Below are the code and all the weights of a small trained network. Each question names an input and a class and asks about switching units off, where a switched-off unit gives its printed mean instead of its output.

import numpy as np


def w(rows, s, z=0):
    codes = np.array(rows[::2]) - 128.0
    scale = np.full(codes.shape[1], s)
    scale[-1] = z or s
    return codes * scale


def norm(h):
    return h / np.sqrt((h * h).mean(-1, keepdims=True) + 1e-5)


def f(y):
    return y / 2 * (1 + np.tanh(0.7978845608 * (y + 0.044715 * y**3)))


def log_softmax(a):
    a = a - a.max(-1, keepdims=True)
    return a - np.log(np.exp(a).sum(-1, keepdims=True))


def net(x, mask):
    res = np.array(x, float).reshape(1, 5) / 4 @ E
    u = 0
    for l in range(3):
        y = f(norm(res) @ A[l][:, :-1].T + A[l][:, -1])
        res = res + np.where(mask[u : u + 6], y, B[l][:, -1]) @ B[l][:, :-1]
        u += 6
    return log_softmax(norm(res)[-1] @ U[:, :-1].T + U[:, -1])


A, B = {}, {}
E = w([
[1,100,187,124,114,157,166,153,128],'x0',
[150,118,115,82,160,144,180,143,156],'x1',
[144,138,196,57,115,100,143,111,89],'x2',
[145,211,166,107,128,164,131,143,160],'x3',
[120,131,85,140,148,193,87,120,85],'x4',
],0.011)
A[0] = w([
[182,162,95,123,253,158,163,162,172,122],'L0N0',
[185,57,18,189,184,82,68,81,118,107],'L0N1',
[114,64,137,39,166,150,117,105,62,47],'L0N2',
[104,70,100,111,73,81,87,107,135,118],'L0N3',
[92,20,72,201,123,106,162,193,213,103],'L0N4',
[72,86,186,168,75,48,111,57,68,3],'L0N5',
],0.0069,0.0051)
B[0] = w([
[186,234,123,108,249,160,208,158,101,189],'L0N0',
[51,98,111,54,35,120,51,29,121,255],'L0N1',
[164,113,184,80,134,201,154,113,83,152],'L0N2',
[135,147,168,174,139,35,201,119,155,152],'L0N3',
[175,158,118,175,174,151,191,151,228,198],'L0N4',
[146,244,113,117,255,163,126,122,112,160],'L0N5',
],0.0092,0.0067)
A[1] = w([
[129,137,190,46,97,90,172,124,158,225],'L1N0',
[163,111,118,118,204,94,126,120,48,128],'L1N1',
[185,149,126,73,99,169,98,123,93,4],'L1N2',
[126,90,137,127,1,83,93,125,104,189],'L1N3',
[145,175,137,209,109,101,53,103,118,73],'L1N4',
[120,20,128,50,121,145,205,131,83,116],'L1N5',
],0.0094,0.0028)
B[1] = w([
[132,62,109,184,89,148,78,129,216,254],'L1N0',
[123,128,202,109,99,254,85,53,119,198],'L1N1',
[162,193,107,127,120,97,240,144,128,203],'L1N2',
[97,55,121,168,67,121,132,76,110,233],'L1N3',
[157,82,152,36,64,188,91,153,152,194],'L1N4',
[124,98,174,126,84,107,82,53,143,207],'L1N5',
],0.0088,0.0046)
A[2] = w([
[187,79,18,167,151,146,137,149,94,190],'L2N0',
[179,152,133,150,161,140,65,187,197,141],'L2N1',
[55,106,107,99,147,178,121,125,136,140],'L2N2',
[67,156,140,194,181,148,147,211,107,85],'L2N3',
[7,143,170,149,125,175,123,158,140,135],'L2N4',
[158,182,29,88,120,111,145,102,111,2],'L2N5',
],0.011,0.004)
B[2] = w([
[92,149,110,110,75,162,139,43,176,198],'L2N0',
[83,47,124,207,118,37,178,105,133,203],'L2N1',
[112,105,119,130,51,73,120,170,171,205],'L2N2',
[189,138,244,155,108,56,90,219,51,196],'L2N3',
[120,167,25,183,91,78,15,107,62,253],'L2N4',
[35,208,2,105,171,122,120,95,84,185],'L2N5',
],0.0094,0.0061)
U = w([
[122,234,53,74,160,184,138,90,110,172],'0',
[110,170,134,191,135,74,94,244,64,142],'1',
[84,59,108,139,54,105,57,83,149,211],'2',
[161,123,224,51,120,208,127,105,114,99],'3',
[119,93,124,96,173,137,148,180,101,14],'4',
[165,119,125,166,169,78,250,167,200,204],'5',
[120,86,123,106,181,137,151,171,95,2],'6',
[115,98,129,78,165,119,149,196,110,19],'7',
],0.016,0.0065)

Each question gives the input, the list of numbers given to net, and the class t.
The units are the neurons (one row each of A and B). Each row of codes is followed by its name. A weight is (code - 128) times the scale printed after its matrix; where a second scale follows, it is the last column's (A, B and U).
mask holds one flag per neuron, layer by layer. A switched-off neuron (its flag False) gives its mean, the last column of its row in B, instead of its output. The means were averaged over made-up inputs and are rounded, as every weight is.
A unit's drop is (log p(t) with every unit on - log p(t) with that unit switched off) / (log p(t) with every unit on - log p(t) with every unit switched off).
The circuit of an input: a set's keep is (log p(t) with only the set's units on - log p(t) with every unit switched off) / (log p(t) with every unit on - log p(t) with every unit switched off). Starting from the 12 units with the biggest drops (on a tie, the unit counted first), units are removed one at a time, each time the one whose removal leaves the highest keep (on an exact tie, the one counted first), for as long as the keep stays at least 0.8.
units of the circuit, in order: the units of the circuit, biggest drop first
unit that matters most: the unit with the biggest drop
k most important neurons: the k neurons with the biggest drops, biggest first
k most important neurons of layer l: the k neurons of layer l with the biggest drops, biggest first
input [-3,-8,7,-4,2], class 3: units of the circuit, in order : (L0N5; L1N1; L2N4)
input [4,7,4,4,-2], class 2: units of the circuit, in order : (L1N0)
input [2,5,1,-1,-6], class 5: 3 most important neurons of layer 1 : (L1N1; L1N3; L1N4)
input [-8,8,-2,-8,-3], class 0: units of the circuit, in order : (L0N0; L2N5)
input [-3,8,3,-2,-4], class 3: 3 most important neurons : (L1N1; L0N4; L1N5)
input [4,0,-5,3,8], class 1: units of the circuit, in order : (L2N3; L0N1)
input [6,3,-6,-2,-3], class 5: 2 most important neurons : (L0N4; L0N1)
input [-8,-8,8,1,-4], class 3: 3 most important neurons : (L2N4; L0N1; L1N4)
input [8,6,8,8,6], class 2: units of the circuit, in order : (L2N4; L1N0)
input [-5,-7,5,5,8], class 3: 2 most important neurons of layer 1 : (L1N4; L1N1)
input [2,6,7,-8,5], class 3: 2 most important neurons : (L0N2; L0N1)
input [-5,5,1,7,-5], class 5: 2 most important neurons : (L2N1; L0N1)
input [-4,0,-4,5,-5], class 5: 3 most important neurons : (L2N1; L0N1; L2N4)
input [4,-6,3,2,0], class 1: unit that matters most : L0N5
input [0,1,-7,-2,-1], class 5: 2 most important neurons : (L0N4; L2N4)
input [4,-7,-8,-5,-4], class 1: 2 most important neurons : (L0N4; L2N3)
input [3,3,8,-5,3], class 3: 2 most important neurons : (L0N2; L0N1)
input [-3,7,-6,-6,0], class 0: 2 most important neurons : (L0N1; L0N0)
input [0,3,7,-8,3], class 3: 3 most important neurons of layer 0 : (L0N2; L0N5; L0N1)
input [-1,1,-2,-3,-5], class 5: unit that matters most : L0N4
